[128 = 0]

[144 127 143 133 107 152 149 141 133  81 146 129 132 100 122 114 118 126
 121 146 114 134 128 185 157 154 111 149 130 136 181 130  98  42 131 130
 141 117 200  96 133 146 137 164 159 114 160 133 135 113 176 149 104 176
 120 152 150 138 130 130 107 119 122 114 115 141 147 116 113 124 127 108
  64 144 147 131 110 124 148 108 111 136 146 156 120 153 144 135  90 132
 134 116 132 162 114 130 125 110 133 136 146 165 238 133 128 198 130 155
 126  86 131 176 134 133 187 130 138 127 131 115 122 119 114 128 126 115
 115 135 142 140 100 122  99 142 139 128  46 136 130 117 120 117 117 123
 150 124 140 150 116 131 109 135 115 109 120]
HD
[ 80 129 176 133 106 252 129 130 144  79 128 112 132 108 148  55 132 133
 105 114 144 139 140 206 154 135 171 103 123 125 172 113 173 104 126 107
 134 137 175 123 135 140 167 204 225 157 130 128 144 143 164 120 158 103
 104 198 114 124 125 102 138 128 128 147  84 148 130 113 164  54 136 133
 103 145 123 143  81 128 154 136 119 127 175 164  97 172 171 160 173 132
 146 142 132 137 105 140 133 100 142 145 161 150 252 124 153 161 134 112
 120  59 100 150 108 119 186 135 123 134 126 100 115 106  81 130 130 127
  92 136 133 119 103 119 137 127 181 132 132 139 112 111 115 116 124 120
 188 159 151 118 139 122 111 138 133 144 127]
BQ
[166 132 126 141 113 120 130 131 137  94 155 114 128 111 140  90 120 136
 120 129 143 133 139 173 163 138 112 148 130 126  99 140 153  90 118 129
 111 127 156 106 134 129  87 154 181 153 128 129 117 135 130 129 107 124
 118 139 117 127 130 134 117 138 123 119 151 136 153 113 142 147 126 113
 138 116 126 140 128 120 113  95 108 138 141 111 139 212 141 152 138 140
 154 139 129 136 128 123 132 120 111 125 143 142 214 135  99 146 131 165
 129 102 124 163 113 130 144 101 146 117 108 139 150 122 112 123 127 115
 134 118 138 114 110 123 115 131  99 130 104 131 145 112 172 113 147 129
  92 128 117 184 126 123 130 135 134 103 110]
HD
[209 129 145 147 119 242 146 125 136  64 156 144 135  51 131  72 113 133
 137 153 122 134 126 213 154  94 129 165 122 143 149 134 215  67 117  99
 138 115 231 117 124 144 134 156 213 127 147 136 134 112 183 115 123 169
 104 153 143 119 122 120 127 110 123 115 158 169 126  65 110 129 124 121
  68 142 117 128 106 128 163 101 108 132 178 147  99 205 132  99  58 131
 139 113 142 157 105 121 130 170 132 128 168 134 252 128 113 206 140 121
 137 116 110 173 123 149 202 151 111 130 119 116 119 114  75 114 128  98
 117 141 140 100 132 115 110 141 167 133 133 160 108 120 130 116 125 115
 170 114 157 149 124 133  93 125 136  88 112]
HD
[141 138 136 131 118 206 125 134 102  89 107 146 131  56 141 142 113 114
 110 138  85 140  93 150 106 192 140 202 132 131  26 134 183  18 130 121
 134 116 115 101 129 130 127 126 183 164 123 129 156 104 109 143 136 118
 150 113 132 113 135 123 146 119 119 118 126 117 113  38 156 112 110 106
 147 138 150 136 130 123 150 121 128 122 167 119  99 185  95 166  89 108
 118  54 121 221 118 136 129 138  97 152 152 129 243 154 143 170 151 111
 133 119 147 164 138 118 168 115 120 115 158 106 106 132 107 123 169 139
 133 141 120  88 176 127  79 144 139 125  88 121 116 133 129 111 145  86
  98 131 137 252 118 130 110 118 129 127 123]
HL
[198 133 126 151 129 178 105 124 140  49 134 106 119 102 137  64 127 142
 117 149 140 144 151 183 192 106  95 142 127 133  72 147 194 141 120 124
 112 116 177 117 125 128 155 132 151 156 154 122 121 125 126 104 134 147
  97 129 120 120 126 129 130 133 130 113 143 141 139  54 129  91 117 128
 152 106 132 177 137 133 122 101 134 127 125 107 112 252 113 138 153 112
 135 139 125 107 127 129 135 117  96 138 152 174 223 137  83 203 142 110
 143 176 100 152 100 136 176 135 108 144 123 136 147 118 104 133 126 115
 117 125 145  99 132 114 114 147 148 137 119 143 130 134 167 118 135 121
 104 127 134 153 115 131 142 123 131  92 115]
BQ
[160 131 151 132 133 192 144 124 132  74 140 119 133 129 126  98 128 123
 105 138 117 126 143 165 147 113 127 153 138 128 158 124 146 130 116 124
 132 121 185 121 142 131 131 168 166 118 150 128 135 127 146 132 138  96
 130 169 126 124 132 121 118 116 111 136  78 132 113 110 147  79 126 120
  92 116 133 147 112 125 142 121 120 128 156 156 122 191  98 142  87 122
 129 133 130 148 121 141 124 127 125 141 131 132 175 137 135 176 139 109
 122 109  97 156  86 137 188 120 111 143  97 114 134 116  99 112 126 132
 111 126 140 117 118 114 105 115 147 131  82 137 111 123 108 127 110 121
 150 136 141 152 112 137 101 132 123 113 107]
BQ
[187 131 139 145 115 151  84 149 122 149 122 135 112  54 145  92 125 116
  86 134 175 184  85 164 132 155 145 110 114 156  26 161 182  25 131  67
 108 126 177 119  99 140 169 196 172 159 156 128 126 100  25 141 125 181
 135 132 129 113 111 122 133 123 126  72 132 125 173   4 111 136  96 121
 123 150 102 141 129 126 157 122 153 120 132 139 109 128 138 138  41 105
 145 102 134 208 122 115 140 136 153 147 132 136 252 126 141 162 145  98
 119 127 166 150 158 127 131 184  90  99 202 119 112 122 145 105 117 126
 139 151 143 124  74 152 121 161 156 126 175 124 113 116 218 107 105  79
 137 113 153 140  87 114 105 115 134 115 102]
Zl
[146 117 136 114 103  58  96 144 147 136 120  89 120 186 158 133 140 143
  77 123 147 136 149 152 209 122 116 116 149 114 144 113   4 116 130 115
 131 118 148  88 123 134 131 194 182 122 132 122 119 142  84 129  89 166
 121 171 127 149 127 124  75 156 132 106  89  88 163 102 146  77 135  55
 188 102 152 166 127 125 114 119 106 136  85 139 202 140 161 201 195 137
 146 198 120  66 134 131 129  70 111 139 104 178 148 137 155  90 114 178
 116  38 155 162 164 121 110  91 137 130  86 131 162 103 133 113 119 139
 125 122 166 168  71 121 140 134 114 139  50  99 128 104 161 131 112 144
  80 127  93 167 104 119 153 151 132 105  83]
HL
[233 139 124 145 153 252 141 126 132 111 122 139 123  64 144  79 136 121
 146 133 206 147 149 133 148 122 157  89 119 135  66 139 252  61 114 124
 141 123 252 153 134 116  90 131 174 164 129 127 130 122  90  71 122  80
 100 135  93 117 123 136 140 121 115 106 138 142 107  81 114 135 101 183
 144 151  72 114 117 132 139 139 163 122 100  85 118 179 113 107  43 130
 127 144 124 102 133 114 131 164 132  96 123 140 141 109  84 156 138 123
 117 107 117  90 158 120  94 170 131 128 115 139 109 127 133  99 127 115
 148 128 109  98 122 132 131 122 144 130 187 144 164 121 170 135 150 101
 137 130 175  35 105 129  55 126 157 107 135]
Zl
[170 139 131 126 119 202 148 152 108 155 100 159 125  86 180 190 124 116
 105 125 168 130 110 124 110 186 185 146 135 120  72 108 165   4 145 116
 161 115 182 116 144 132  73 142 229 160 104 131 144 112  94 120  97  97
 148 112 119 132 135 116 119 138 117  98 138  93 115 111 137 114 117  96
 171 158 110 103 118 125 168 156 136 123 138 100 134 108 150 195  56 146
 129  70 127 166 119 115 132 140 110 121 127 129 126 122 150 100 133 152
 116   9 192 154 230 116 101 115 158 107 116 120 107 131 132 108 126 130
 151 131 122 108 158 135  93 128 121 122 134 110 143 114 151 121 151  86
  97 138 137 191 112 125  69 138 156 104 132]
HL
[181 138 139 129 148 252 134 119 117  48 131 151 138  35  94  97 115 122
 179 157  31 133 132 184 172 111  85 174 123 143 148 125 111 124 130 135
 161 110 201  84 114 142 157 108 142  84 165 129 139  99 184 114 113 222
 111 144 177 126 129 130 113  76 143 114 138 174  96  11  96 150 108 135
  81 127 170 134 116 130 154 103 119 132 139 152 123 168  68  43 108 118
 130 134 108 132 117 139 121 160 118 125 155 163 191 154 124 206 137 127
 144 171 118 129 131 130 206 158 108 145 135 119  80 132  90 124 126 126
 115 150 129 112 143 103 114 137 172 126  65 163 122 149  78 131 103 136
 160 128 156 132 114 147 102 127 120 118 127]
BQ
[206 127 139 141 138 215 114 124 141  60 113 118 124 108 124  83 131 145
 145 147 120 120 160 187 175 109 120  96 121 154 124 121 171  83 132 133
 116 117 165 116 113 138 177 139 178 138 136 123 119 118 162  78 110 199
  82 139 134 132 117 130 124 121 151 133 179 158 155  44 122 112 130 164
 163 122 144 158  81 125 135  86 108 133 117 107  89 208 128 112 174 116
 142 168 130  88 113 122 136 155 110 119 156 168 187 110  76 168 125 126
 146 162 106 156 157 125 207 143 128 154 117 112 129 121  89 156 129 101
 112 122 129 114 127 109 131 139 159 129 141 145 138 139 136 125 118 141
 126 129 147 108 140 137 143 130 138 116 125]
BQ
